Below are the code and all the weights of a small trained network. Each question names an input and a class and asks about switching units off, where a switched-off unit gives its printed mean instead of its output.

import numpy as np


def w(rows, s, z=0):
    codes = np.array(rows[::2]) - 128.0
    scale = np.full(codes.shape[1], s)
    scale[-1] = z or s
    return codes * scale


def norm(h):
    return h / np.sqrt((h * h).mean(-1, keepdims=True) + 1e-5)


def f(y):
    return np.maximum(y, 0)


def log_softmax(a):
    a = a - a.max(-1, keepdims=True)
    return a - np.log(np.exp(a).sum(-1, keepdims=True))


def net(x, mask):
    res = np.array(x, float).reshape(1, 8) / 4 @ E
    u = 0
    for l in range(3):
        y = f(norm(res) @ A[l][:, :-1].T + A[l][:, -1])
        res = res + np.where(mask[u : u + 5], y, B[l][:, -1]) @ B[l][:, :-1]
        u += 5
    return log_softmax(norm(res)[-1] @ U[:, :-1].T + U[:, -1])


A, B = {}, {}
E = w([
[123,135,139,131,127,125,127,129,134,133,129],'x0',
[110,121,115,112,136,132,125,111,137,119,134],'x1',
[103,119,165,48,64,96,120,113,114,161,37],'x2',
[123,128,133,125,129,128,132,129,126,128,131],'x3',
[124,123,117,121,130,135,131,124,130,122,129],'x4',
[117,154,164,127,10,135,64,107,101,28,169],'x5',
[207,119,166,64,122,96,142,196,217,81,176],'x6',
[119,121,129,116,136,140,112,144,123,128,129],'x7',
],0.013)
A[0] = w([
[189,113,120,34,157,64,162,158,206,179,93,25],'L0N0',
[147,151,142,146,233,123,180,152,199,140,222,63],'L0N1',
[125,216,79,190,150,131,100,140,102,76,254,59],'L0N2',
[164,90,145,63,86,62,155,216,244,52,175,4],'L0N3',
[224,114,181,47,190,150,172,171,233,62,97,40],'L0N4',
],0.0073,0.0039)
B[0] = w([
[50,160,199,66,159,75,176,248,128,91,144,232],'L0N0',
[122,112,64,131,126,93,72,135,63,166,207,238],'L0N1',
[120,70,186,158,156,118,136,132,202,92,55,228],'L0N2',
[191,156,167,107,166,204,129,21,134,152,117,255],'L0N3',
[116,70,73,163,89,37,103,143,112,115,111,249],'L0N4',
],0.012,0.0074)
A[1] = w([
[117,202,141,21,80,155,151,124,91,166,77,161],'L1N0',
[23,192,91,113,83,106,137,154,51,161,241,140],'L1N1',
[48,109,88,154,239,110,206,156,122,255,68,105],'L1N2',
[87,158,116,197,155,213,199,156,99,107,145,114],'L1N3',
[134,137,44,184,151,170,137,149,157,226,127,2],'L1N4',
],0.0083,0.0053)
B[1] = w([
[146,154,6,128,80,120,108,96,199,183,70,199],'L1N0',
[134,137,157,174,123,235,81,131,105,136,104,174],'L1N1',
[254,180,182,52,100,131,115,72,164,122,124,249],'L1N2',
[38,98,182,85,171,113,173,228,117,82,154,155],'L1N3',
[133,81,143,160,109,192,111,71,162,78,174,153],'L1N4',
],0.011)
A[2] = w([
[6,110,104,197,105,134,124,144,113,102,59,142],'L2N0',
[55,110,119,114,153,53,171,182,159,136,120,42],'L2N1',
[129,124,35,142,154,63,135,185,82,184,186,4],'L2N2',
[142,78,187,192,195,158,128,92,86,75,145,170],'L2N3',
[192,131,167,154,192,168,155,130,123,111,203,24],'L2N4',
],0.013,0.004)
B[2] = w([
[69,114,118,214,116,2,171,200,118,130,148,197],'L2N0',
[77,149,185,155,178,143,219,212,91,105,144,164],'L2N1',
[148,93,14,198,165,49,44,127,160,137,78,175],'L2N2',
[130,145,177,39,149,185,173,194,86,131,141,248],'L2N3',
[76,96,104,189,137,179,118,49,86,102,185,219],'L2N4',
],0.014,0.011)
U = w([
[142,104,180,118,164,250,143,93,83,90,203,73],'0',
[57,138,196,117,153,77,206,226,100,121,121,220],'1',
[189,174,125,61,90,121,116,76,175,175,64,197],'2',
[77,124,46,250,38,82,113,123,110,157,103,4],'3',
[140,78,28,177,190,82,68,142,96,151,170,84],'4',
],0.018,0.0032)

Each question gives the input, the list of numbers given to net, and the class t.
The units are the neurons (one row each of A and B). Each row of codes is followed by its name. A weight is (code - 128) times the scale printed after its matrix; where a second scale follows, it is the last column's (A, B and U).
mask holds one flag per neuron, layer by layer. A switched-off neuron (its flag False) gives its mean, the last column of its row in B, instead of its output. The means were averaged over made-up inputs and are rounded, as every weight is.
A unit's drop is (log p(t) with every unit on - log p(t) with that unit switched off) / (log p(t) with every unit on - log p(t) with every unit switched off).
The circuit of an input: a set's keep is (log p(t) with only the set's units on - log p(t) with every unit switched off) / (log p(t) with every unit on - log p(t) with every unit switched off). Starting from the 12 units with the biggest drops (on a tie, the unit counted first), units are removed one at a time, each time the one whose removal leaves the highest keep (on an exact tie, the one counted first), for as long as the keep stays at least 0.8.
units of the circuit, in order: the units of the circuit, biggest drop first
k most important neurons: the k neurons with the biggest drops, biggest first
k most important neurons of layer l: the k neurons of layer l with the biggest drops, biggest first
drop of u: that unit's drop, to one decimal
input [-6,7,-1,7,-7,-3,3,-2], class 4: units of the circuit, in order	(L0N1)
input [8,7,-3,1,-5,0,7,7], class 4: 2 most important neurons	(L0N4, L0N1)
input [5,8,0,3,5,-5,3,-6], class 4: 4 most important neurons	(L0N1, L2N2, L0N2, L0N4)
input [5,7,0,-5,-1,2,8,-7], class 0: 2 most important neurons	(L0N3, L1N0)
input [-3,3,1,6,3,7,4,2], class 2: units of the circuit, in order	(L2N4, L2N3)
input [-6,0,0,-4,3,-5,-5,5], class 0: 2 most important neurons	(L1N4, L1N0)
input [2,3,8,0,5,3,-3,-4], class 3: 3 most important neurons	(L1N2, L0N3, L2N0)
input [2,-8,-1,3,2,0,1,-5], class 4: 3 most important neurons	(L0N1, L1N2, L2N2)
input [-4,4,-7,5,4,5,0,7], class 1: 2 most important neurons of layer 0	(L0N2, L0N3)
input [1,-8,4,0,8,7,0,0], class 3: 3 most important neurons	(L1N2, L0N3, L2N3)
input [0,-3,1,3,3,3,5,-3], class 2: 2 most important neurons	(L0N3, L0N2)
input [4,-2,-4,5,-6,3,-1,0], class 1: 2 most important neurons	(L1N2, L0N3)
input [-3,-6,-2,6,-6,-3,-7,-3], class 0: drop of L1N2	0.1
input [3,-4,1,-4,6,-7,-4,-1], class 2: units of the circuit, in order	(L1N2)
input [2,-2,6,-7,3,2,-2,-5], class 3: drop of L0N3	0.4
input [-4,-2,7,5,-6,1,-3,-8], class 3: drop of L2N0	0.1
